Here is a tiny trained network, its code and every weight. The questions are about switching its units off for an input and a target symbol, where a switched-off unit gives its printed mean instead of its output.

import numpy as np


def w(rows, s, z=0):
    codes = np.array(rows[::2]) - 128.0
    scale = np.full(codes.shape[1], s)
    scale[-1] = z or s
    return codes * scale


def f(y):
    return np.maximum(y, 0)


def softmax(a):
    e = np.exp(a - a.max(-1, keepdims=True))
    return e / e.sum(-1, keepdims=True)


def log_softmax(a):
    a = a - a.max(-1, keepdims=True)
    return a - np.log(np.exp(a).sum(-1, keepdims=True))


def net(x, mask):
    ids = ['ΔΘΛεζηφψω'.index(c) for c in x.split()]
    T = len(ids)
    res = E[ids] + P[:T]
    u = 0
    for l in range(3):
        r = res
        for j in range(2):
            rows = slice(3 * j, 3 * j + 3)
            q, k, v = (r @ M[l][rows].T for M in (Q, K, V))
            z = softmax(np.where(np.tri(T) > 0, q @ k.T / 3**0.5, -1e9)) @ v
            o = O[l][rows]
            res = res + np.where(mask[u + j], z, o[:, -1]) @ o[:, :-1]
        u += 2
        y = f(res @ A[l][:, :-1].T + A[l][:, -1])
        res = res + np.where(mask[u : u + 4], y, B[l][:, -1]) @ B[l][:, :-1]
        u += 4
    return log_softmax(res[-1] @ U[:, :-1].T + U[:, -1])


Q, K, V, O, A, B = {}, {}, {}, {}, {}, {}
E = w([
[116,99,143,130],'Δ',
[104,125,62,98],'Θ',
[146,128,166,154],'Λ',
[139,90,142,186],'ε',
[158,183,167,123],'ζ',
[136,177,120,79],'η',
[208,179,64,170],'φ',
[115,109,199,102],'ψ',
[90,2,74,181],'ω',
],0.0092)
P = w([
[71,158,136,148],'0',
[188,67,120,57],'1',
[110,136,89,215],'2',
[224,56,119,59],'3',
[119,121,64,255],'4',
[250,53,108,72],'5',
[121,184,41,215],'6',
],0.0095)
Q[0] = w([
[63,140,117,168],'0.h1',
[197,75,188,6],'0.h1',
[63,139,159,131],'0.h1',
[110,48,98,145],'0.h2',
[111,62,107,143],'0.h2',
[102,45,106,143],'0.h2',
],0.015)
K[0] = w([
[56,103,140,101],'0.h1',
[254,115,107,157],'0.h1',
[92,78,135,126],'0.h1',
[60,177,129,189],'0.h2',
[61,169,129,191],'0.h2',
[55,163,120,200],'0.h2',
],0.013)
V[0] = w([
[93,144,117,67],'0.h1',
[125,93,251,97],'0.h1',
[88,150,70,70],'0.h1',
[158,85,95,102],'0.h2',
[87,167,137,157],'0.h2',
[180,134,110,164],'0.h2',
],0.011)
O[0] = w([
[143,121,224,86,105],'0.h1',
[39,120,102,23,4],'0.h1',
[181,119,255,129,144],'0.h1',
[128,70,171,184,164],'0.h2',
[162,201,106,76,106],'0.h2',
[166,101,69,148,201],'0.h2',
],0.0082,0.0044)
A[0] = w([
[152,11,99,101,169],'0.n1',
[160,70,94,172,64],'0.n2',
[59,110,254,154,151],'0.n3',
[47,89,106,159,253],'0.n4',
],0.0069,0.0044)
B[0] = w([
[160,73,146,104,246],'0.n1',
[90,110,160,93,255],'0.n2',
[126,89,255,146,152],'0.n3',
[66,112,115,170,207],'0.n4',
],0.0099,0.0042)
Q[1] = w([
[167,86,106,152],'1.h1',
[121,160,77,211],'1.h1',
[83,173,134,246],'1.h1',
[91,204,128,185],'1.h2',
[121,144,125,184],'1.h2',
[68,169,148,133],'1.h2',
],0.013)
K[1] = w([
[171,136,118,166],'1.h1',
[141,254,139,94],'1.h1',
[102,228,170,116],'1.h1',
[98,199,152,147],'1.h2',
[96,180,137,174],'1.h2',
[76,155,164,110],'1.h2',
],0.012)
V[1] = w([
[178,65,92,255],'1.h1',
[220,202,136,124],'1.h1',
[159,215,17,115],'1.h1',
[102,177,45,157],'1.h2',
[105,106,79,206],'1.h2',
[116,40,162,204],'1.h2',
],0.0097)
O[1] = w([
[138,209,254,44,254],'1.h1',
[166,52,254,224,218],'1.h1',
[43,101,209,216,105],'1.h1',
[44,132,168,137,83],'1.h2',
[68,200,195,46,174],'1.h2',
[175,232,135,12,232],'1.h2',
],0.0072,0.006)
A[1] = w([
[157,195,217,86,2],'1.n1',
[3,107,141,191,147],'1.n2',
[75,224,41,62,219],'1.n3',
[142,255,101,133,123],'1.n4',
],0.0066,0.0058)
B[1] = w([
[81,57,6,178,254],'1.n1',
[132,234,81,143,208],'1.n2',
[79,68,137,7,191],'1.n3',
[104,2,249,65,166],'1.n4',
],0.0064,0.0083)
Q[2] = w([
[255,89,107,117],'2.h1',
[218,101,161,138],'2.h1',
[195,117,120,116],'2.h1',
[159,52,178,170],'2.h2',
[192,149,186,186],'2.h2',
[116,196,111,91],'2.h2',
],0.0059)
K[2] = w([
[254,105,181,139],'2.h1',
[178,131,216,133],'2.h1',
[201,109,155,139],'2.h1',
[186,108,170,223],'2.h2',
[208,89,192,149],'2.h2',
[110,139,92,64],'2.h2',
],0.0062)
V[2] = w([
[120,185,3,194],'2.h1',
[147,19,120,73],'2.h1',
[110,156,66,196],'2.h1',
[186,133,198,152],'2.h2',
[163,127,180,131],'2.h2',
[185,44,116,141],'2.h2',
],0.0049)
O[2] = w([
[136,222,2,136,4],'2.h1',
[173,30,129,160,227],'2.h1',
[93,224,32,144,36],'2.h1',
[137,124,190,216,206],'2.h2',
[133,119,167,162,185],'2.h2',
[139,55,93,185,249],'2.h2',
],0.0042,0.0031)
A[2] = w([
[135,44,111,67,88],'2.n1',
[240,142,3,40,9],'2.n2',
[204,87,6,167,101],'2.n3',
[249,84,157,95,115],'2.n4',
],0.0063,0.012)
B[2] = w([
[97,106,123,190,187],'2.n1',
[9,182,166,121,175],'2.n2',
[73,120,186,182,190],'2.n3',
[147,204,124,135,248],'2.n4',
],0.011,0.014)
U = w([
[139,205,35,102,157],'Δ',
[146,2,111,219,117],'Θ',
[111,29,178,106,84],'Λ',
[136,51,65,90,206],'ε',
[105,181,152,26,81],'ζ',
[127,151,51,180,93],'η',
[237,138,134,84,254],'φ',
[69,80,117,136,74],'ψ',
[92,187,215,170,25],'ω',
],0.006,0.0083)

Each question gives the input, a string of symbols that net reads in full, and the target symbol t.
The units are the heads (3 rows each of Q, K, V and O) and the neurons (one row each of A and B). Each row of codes is followed by its name. A weight is (code - 128) times the scale printed after its matrix; where a second scale follows, it is the last column's (O, A, B and U).
mask holds one flag per unit, layer by layer, with each layer's heads first. A switched-off unit (its flag False) gives its mean, the last column of its rows in O or B, instead of its output. The means were averaged over made-up inputs and are rounded, as every weight is.
A unit's drop is (log p(t) with every unit on - log p(t) with that unit switched off) / (log p(t) with every unit on - log p(t) with every unit switched off).
The circuit of an input: a set's keep is (log p(t) with only the set's units on - log p(t) with every unit switched off) / (log p(t) with every unit on - log p(t) with every unit switched off). Starting from the 12 units with the biggest drops (on a tie, the unit counted first), units are removed one at a time, each time the one whose removal leaves the highest keep (on an exact tie, the one counted first), for as long as the keep stays at least 0.8.
units of the circuit, in order: the units of the circuit, biggest drop first
unit that matters most: the unit with the biggest drop
top k neurons: the k neurons with the biggest drops, biggest first
top k neurons in layer l: the k neurons of layer l with the biggest drops, biggest first
heads that matter: for each layer, one digit per head in row order, 1 if its drop is at least 0.15 and else 0, layers parted by /
input Λ φ φ, target Δ: units of the circuit, in order	[0.h1 1.h1 2.h1 2.h2]
input φ η Δ, target ω: units of the circuit, in order	[1.h1 0.h2 0.n1 0.h1]
input φ ω η Θ, target ζ: units of the circuit, in order	[1.h1 2.n2]
input φ φ φ ψ Θ η φ, target ω: units of the circuit, in order	[1.h1 0.h1]
input φ η φ ω ψ η, target ζ: heads that matter	00 / 11 / 00
input η ε φ ω, target ζ: units of the circuit, in order	[1.h1 2.n2 1.h2]
input Λ η φ φ Θ, target Δ: heads that matter	11 / 11 / 10
input ψ ψ φ, target ψ: top neuron	[2.n2]
input φ φ φ ε Δ, target ω: units of the circuit, in order	[1.h1 1.h2 0.h1]
input ψ Θ φ Θ ζ ψ η, target ψ: heads that matter	11 / 10 / 00
input η ψ φ φ ε ψ η, target Θ: units of the circuit, in order	[0.h2 1.h1 2.n4]
input φ φ ε, target ω: units of the circuit, in order	[1.h1 1.h2 0.h1]
input ω φ ψ, target Λ: top 2 neurons in layer 1	[1.n4 1.n3]
input η ω φ, target Θ: unit that matters most	0.h2
input η ε Θ, target Θ: heads that matter	11 / 11 / 00
input φ φ φ φ Θ, target ω: units of the circuit, in order	[1.h1 0.h1]
input η Λ ψ, target Θ: heads that matter	11 / 11 / 00
input ψ η φ Θ η φ Λ, target ψ: top 4 neurons	[2.n2 0.n3 2.n3 1.n3]
input ψ ζ φ φ φ φ Θ, target ψ: top 3 neurons in layer 0	[0.n3 0.n4 0.n1]
input Λ φ Θ ζ φ ψ Δ, target Δ: unit that matters most	0.h2
input Λ ψ ψ, target Δ: top 2 neurons in layer 0	[0.n1 0.n4]
input Θ φ ψ Θ, target φ: heads that matter	00 / 00 / 00
